Below are the code and all the weights of a small trained network. Each question names an input and a target symbol and asks about switching units off, where a switched-off unit gives its printed mean instead of its output.

import numpy as np


def w(rows, s, z=0):
    codes = np.array(rows[::2]) - 128.0
    scale = np.full(codes.shape[1], s)
    scale[-1] = z or s
    return codes * scale


def norm(h):
    return h / np.sqrt((h * h).mean(-1, keepdims=True) + 1e-5)


def f(y):
    return np.maximum(y, 0)


def softmax(a):
    e = np.exp(a - a.max(-1, keepdims=True))
    return e / e.sum(-1, keepdims=True)


def log_softmax(a):
    a = a - a.max(-1, keepdims=True)
    return a - np.log(np.exp(a).sum(-1, keepdims=True))


def net(x, mask):
    ids = ['ΔΞΨγζπ'.index(c) for c in x.split()]
    T = len(ids)
    res = E[ids] + P[:T]
    u = 0
    for l in range(3):
        r = norm(res)
        for j in range(2):
            rows = slice(4 * j, 4 * j + 4)
            q, k, v = (r @ M[l][rows].T for M in (Q, K, V))
            z = softmax(np.where(np.tri(T) > 0, q @ k.T / 4**0.5, -1e9)) @ v
            o = O[l][rows]
            res = res + np.where(mask[u + j], z, o[:, -1]) @ o[:, :-1]
        u += 2
        y = f(norm(res) @ A[l][:, :-1].T + A[l][:, -1])
        res = res + np.where(mask[u : u + 4], y, B[l][:, -1]) @ B[l][:, :-1]
        u += 4
    return log_softmax(norm(res)[-1] @ U[:, :-1].T + U[:, -1])


Q, K, V, O, A, B = {}, {}, {}, {}, {}, {}
E = w([
[127,159,12,52,134,61,158,151],'Δ',
[55,207,108,137,82,198,126,172],'Ξ',
[197,210,155,106,160,105,20,143],'Ψ',
[143,216,86,255,144,113,188,80],'γ',
[134,84,143,140,34,113,87,90],'ζ',
[161,114,177,129,108,97,170,167],'π',
],0.023)
P = w([
[63,46,129,206,218,131,87,149],'0',
[6,163,170,94,173,67,113,72],'1',
[28,182,168,82,141,105,110,49],'2',
[71,169,176,65,150,161,123,30],'3',
[117,182,133,55,119,180,142,29],'4',
[151,176,133,73,97,205,140,55],'5',
[171,167,110,88,84,211,138,78],'6',
[185,171,96,118,75,184,123,108],'7',
[174,165,74,146,77,186,96,145],'8',
[171,154,76,163,80,150,82,177],'9',
[154,132,75,183,98,125,49,217],'10',
],0.014)
Q[0] = w([
[170,94,41,222,40,98,108,235],'L0H1',
[81,85,131,197,196,64,86,252],'L0H1',
[75,177,138,155,31,31,71,95],'L0H1',
[169,228,72,131,99,126,67,184],'L0H1',
[94,91,126,77,82,140,98,98],'L0H2',
[95,110,169,108,100,110,104,43],'L0H2',
[129,139,134,138,234,186,210,131],'L0H2',
[123,218,73,125,90,110,103,56],'L0H2',
],0.013)
K[0] = w([
[198,117,28,150,83,198,89,233],'L0H1',
[56,92,70,199,194,76,65,175],'L0H1',
[202,69,172,185,79,122,145,190],'L0H1',
[249,133,108,200,83,160,125,110],'L0H1',
[110,141,138,111,98,141,115,114],'L0H2',
[56,121,188,91,148,140,154,96],'L0H2',
[168,132,168,87,150,40,156,92],'L0H2',
[163,182,94,155,67,179,170,107],'L0H2',
],0.014)
V[0] = w([
[103,74,88,41,79,112,153,167],'L0H1',
[93,181,2,108,209,146,12,70],'L0H1',
[143,45,129,132,81,129,37,16],'L0H1',
[36,65,55,195,120,202,210,41],'L0H1',
[39,180,154,90,181,206,113,234],'L0H2',
[224,81,122,103,227,106,137,94],'L0H2',
[111,37,156,169,150,180,131,83],'L0H2',
[71,83,96,53,149,135,128,114],'L0H2',
],0.0093)
O[0] = w([
[94,17,90,91,161,140,146,154,105],'L0H1',
[174,164,9,157,79,146,74,128,60],'L0H1',
[67,120,109,131,223,143,2,140,194],'L0H1',
[45,102,135,149,66,37,60,214,72],'L0H1',
[128,106,115,133,137,249,135,182,168],'L0H2',
[144,93,111,209,212,75,124,158,2],'L0H2',
[138,131,168,230,91,69,148,194,58],'L0H2',
[161,62,83,165,109,144,132,145,116],'L0H2',
],0.0095,0.0079)
A[0] = w([
[131,120,162,11,60,88,61,128,185],'L0N1',
[107,103,51,70,143,54,172,150,94],'L0N2',
[111,204,171,100,222,82,117,167,32],'L0N3',
[120,12,133,45,138,92,175,167,2],'L0N4',
],0.011,0.0017)
B[0] = w([
[126,123,190,144,51,105,115,62,254],'L0N1',
[193,12,73,55,104,78,143,67,188],'L0N2',
[203,9,108,43,224,191,108,141,190],'L0N3',
[196,153,162,86,122,42,171,115,183],'L0N4',
],0.012,0.0081)
Q[1] = w([
[183,191,54,117,56,125,154,188],'L1H1',
[125,96,132,235,7,127,154,47],'L1H1',
[117,113,108,77,129,212,126,93],'L1H1',
[92,141,133,177,165,104,58,172],'L1H1',
[100,88,83,145,136,121,166,139],'L1H2',
[190,212,146,35,169,172,88,84],'L1H2',
[70,66,178,198,105,124,116,241],'L1H2',
[118,131,71,104,210,16,193,199],'L1H2',
],0.012)
K[1] = w([
[142,159,123,151,175,80,143,64],'L1H1',
[93,136,45,142,149,132,206,181],'L1H1',
[100,149,189,166,114,168,110,142],'L1H1',
[145,149,101,80,127,130,123,103],'L1H1',
[119,82,128,170,139,91,153,104],'L1H2',
[135,147,128,98,132,226,115,198],'L1H2',
[201,126,128,91,162,44,112,3],'L1H2',
[132,140,71,146,197,73,178,178],'L1H2',
],0.015)
V[1] = w([
[137,82,76,187,187,90,157,141],'L1H1',
[210,116,156,53,141,103,87,47],'L1H1',
[139,163,168,137,102,184,152,108],'L1H1',
[103,94,161,71,66,189,113,172],'L1H1',
[169,108,155,170,201,2,77,70],'L1H2',
[38,135,101,84,76,179,134,200],'L1H2',
[38,170,182,203,120,179,158,146],'L1H2',
[150,117,50,143,199,12,172,189],'L1H2',
],0.0078)
O[1] = w([
[199,170,101,164,90,125,150,105,80],'L1H1',
[88,111,151,137,135,186,85,78,174],'L1H1',
[153,151,143,106,223,92,138,169,141],'L1H1',
[117,70,85,124,158,164,122,187,145],'L1H1',
[106,69,97,152,131,122,123,2,61],'L1H2',
[88,185,160,78,103,130,168,197,174],'L1H2',
[132,188,101,81,187,80,164,166,150],'L1H2',
[203,82,123,234,131,143,178,85,6],'L1H2',
],0.0091,0.011)
A[1] = w([
[77,130,107,235,163,154,156,34,169],'L1N1',
[157,166,84,147,213,143,79,134,2],'L1N2',
[28,220,249,146,165,200,133,186,84],'L1N3',
[158,140,32,127,98,57,150,79,24],'L1N4',
],0.011,0.0055)
B[1] = w([
[45,224,157,51,159,198,134,143,174],'L1N1',
[184,131,116,69,155,200,81,155,145],'L1N2',
[230,63,85,95,146,11,177,147,254],'L1N3',
[111,149,100,85,104,97,152,24,167],'L1N4',
],0.012,0.0091)
Q[2] = w([
[117,157,227,144,134,166,163,174],'L2H1',
[116,181,112,126,149,138,140,150],'L2H1',
[59,81,76,121,184,134,168,31],'L2H1',
[140,149,93,85,89,132,130,3],'L2H1',
[115,164,172,112,140,141,115,124],'L2H2',
[183,174,157,18,109,160,61,91],'L2H2',
[85,108,103,193,155,158,134,150],'L2H2',
[188,169,131,48,94,136,140,108],'L2H2',
],0.015)
K[2] = w([
[126,99,125,174,211,115,169,71],'L2H1',
[112,122,93,147,145,151,119,146],'L2H1',
[106,160,136,45,167,152,152,120],'L2H1',
[206,148,136,96,121,164,133,179],'L2H1',
[156,83,98,156,110,134,107,109],'L2H2',
[147,100,121,253,119,110,132,174],'L2H2',
[125,129,145,43,102,105,128,110],'L2H2',
[122,104,124,187,160,146,122,161],'L2H2',
],0.017)
V[2] = w([
[157,93,122,167,110,171,130,39],'L2H1',
[161,153,195,99,88,168,83,87],'L2H1',
[118,143,120,85,125,138,135,92],'L2H1',
[153,101,172,88,72,117,148,158],'L2H1',
[94,106,182,176,92,62,221,93],'L2H2',
[86,156,221,168,228,119,80,151],'L2H2',
[111,254,93,145,83,59,112,108],'L2H2',
[204,196,123,138,204,128,211,120],'L2H2',
],0.011)
O[2] = w([
[123,89,124,126,137,105,113,46,219],'L2H1',
[83,92,171,131,165,141,68,116,255],'L2H1',
[143,103,121,180,170,138,115,145,225],'L2H1',
[179,96,195,204,105,150,167,180,117],'L2H1',
[166,151,150,97,130,149,218,71,116],'L2H2',
[90,187,251,148,133,155,104,153,110],'L2H2',
[94,222,53,137,117,214,111,138,157],'L2H2',
[99,81,124,102,208,216,153,176,130],'L2H2',
],0.011,0.0051)
A[2] = w([
[124,180,142,150,212,36,150,115,174],'L2N1',
[66,141,160,201,139,74,191,70,253],'L2N2',
[89,106,109,111,125,5,106,172,187],'L2N3',
[62,181,99,102,152,100,191,190,164],'L2N4',
],0.014,0.0021)
B[2] = w([
[129,121,125,9,43,170,78,170,189],'L2N1',
[67,165,112,142,132,193,186,90,190],'L2N2',
[137,69,173,141,1,167,53,123,249],'L2N3',
[184,93,217,167,117,146,67,55,254],'L2N4',
],0.012,0.0074)
U = w([
[133,83,11,84,96,110,150,103,170],'Δ',
[121,158,100,69,57,159,142,253,252],'Ξ',
[87,86,126,121,127,201,1,148,35],'Ψ',
[88,231,55,100,153,220,150,135,136],'γ',
[91,236,151,144,52,69,99,93,130],'ζ',
[120,104,196,82,138,158,208,122,80],'π',
],0.006,0.0012)

Each question gives the input, a string of symbols that net reads in full, and the target symbol t.
The units are the heads (4 rows each of Q, K, V and O) and the neurons (one row each of A and B). Each row of codes is followed by its name. A weight is (code - 128) times the scale printed after its matrix; where a second scale follows, it is the last column's (O, A, B and U).
mask holds one flag per unit, layer by layer, with each layer's heads first. A switched-off unit (its flag False) gives its mean, the last column of its rows in O or B, instead of its output. The means were averaged over made-up inputs and are rounded, as every weight is.
A unit's drop is (log p(t) with every unit on - log p(t) with that unit switched off) / (log p(t) with every unit on - log p(t) with every unit switched off).
The circuit of an input: a set's keep is (log p(t) with only the set's units on - log p(t) with every unit switched off) / (log p(t) with every unit on - log p(t) with every unit switched off). Starting from the 12 units with the biggest drops (on a tie, the unit counted first), units are removed one at a time, each time the one whose removal leaves the highest keep (on an exact tie, the one counted first), for as long as the keep stays at least 0.8.
circuit, biggest first: the units of the circuit, biggest drop first
most important unit: the unit with the biggest drop
top k neurons: the k neurons with the biggest drops, biggest first
top k neurons in layer l: the k neurons of layer l with the biggest drops, biggest first
which heads matter: for each layer, one digit per head in row order, 1 if its drop is at least 0.15 and else 0, layers parted by /
input Δ Ψ Ξ, target Δ: circuit, biggest first	L2H2; L0H1
input γ Ψ ζ Δ ζ γ γ ζ Δ Ξ Ξ, target γ: which heads matter	10 / 10 / 01
input π Ψ Δ Ψ Δ π Δ, target π: which heads matter	10 / 00 / 01
input Δ Ξ ζ γ Δ Δ Ψ, target Δ: top 2 neurons	L1N3; L1N1
input ζ γ Δ π γ Δ Δ Δ Ξ, target ζ: circuit, biggest first	L2H2; L0H1
input π π Δ Ξ Ψ γ Ξ Ψ π Ψ π, target π: most important unit	L0H1
input ζ γ γ Ξ, target ζ: circuit, biggest first	L0H1; L2H2
input Δ ζ Δ ζ Δ Ψ Ξ Ψ, target γ: which heads matter	10 / 00 / 00
input π Δ π Ψ, target π: circuit, biggest first	L0H1; L2H2
input ζ ζ π Ψ γ π ζ ζ γ π, target ζ: circuit, biggest first	L2H2; L0H2
input Ψ ζ Ψ ζ Δ, target Ψ: circuit, biggest first	L0H1; L2H2
input Δ Ψ γ π Δ Ξ ζ Ξ Δ Ψ Ξ, target Δ: top 2 neurons in layer 1	L1N3; L1N1
input γ ζ γ Ξ Δ ζ Ψ Ψ Δ Ψ Δ, target γ: which heads matter	10 / 00 / 01
input Δ ζ π ζ π γ Δ γ π Ψ, target Δ: which heads matter	10 / 01 / 01
input ζ π Ψ Δ Δ Δ ζ, target ζ: which heads matter	01 / 00 / 01
input ζ Ψ Ξ ζ γ Ψ γ, target ζ: which heads matter	10 / 00 / 01
input π Ξ π Ξ Ψ π ζ Ψ, target π: most important unit	L2H2
input Ξ π γ γ, target Ξ: which heads matter	00 / 01 / 00
input ζ γ Ψ Δ Ψ Ψ Ξ Δ Ψ, target γ: which heads matter	11 / 00 / 00
input Ξ Ψ Δ, target Ξ: which heads matter	01 / 01 / 10
input π π γ Δ Ψ Δ ζ γ, target Ψ: top 2 neurons in layer 0	L0N3; L0N4
input ζ Δ Δ Δ Ψ Ψ Ξ Δ Ψ Δ, target γ: which heads matter	11 / 00 / 00
input γ Ψ π, target γ: top 2 neurons in layer 1	L1N3; L1N1
input ζ Δ ζ Ξ Δ Δ π, target ζ: which heads matter	00 / 00 / 01
input π π Δ, target π: circuit, biggest first	L2H2; L0H1
input ζ Δ ζ π γ Δ Δ, target ζ: circuit, biggest first	L0H1; L2H2
input ζ Ψ γ Ψ Δ, target ζ: circuit, biggest first	L2H2; L0H1
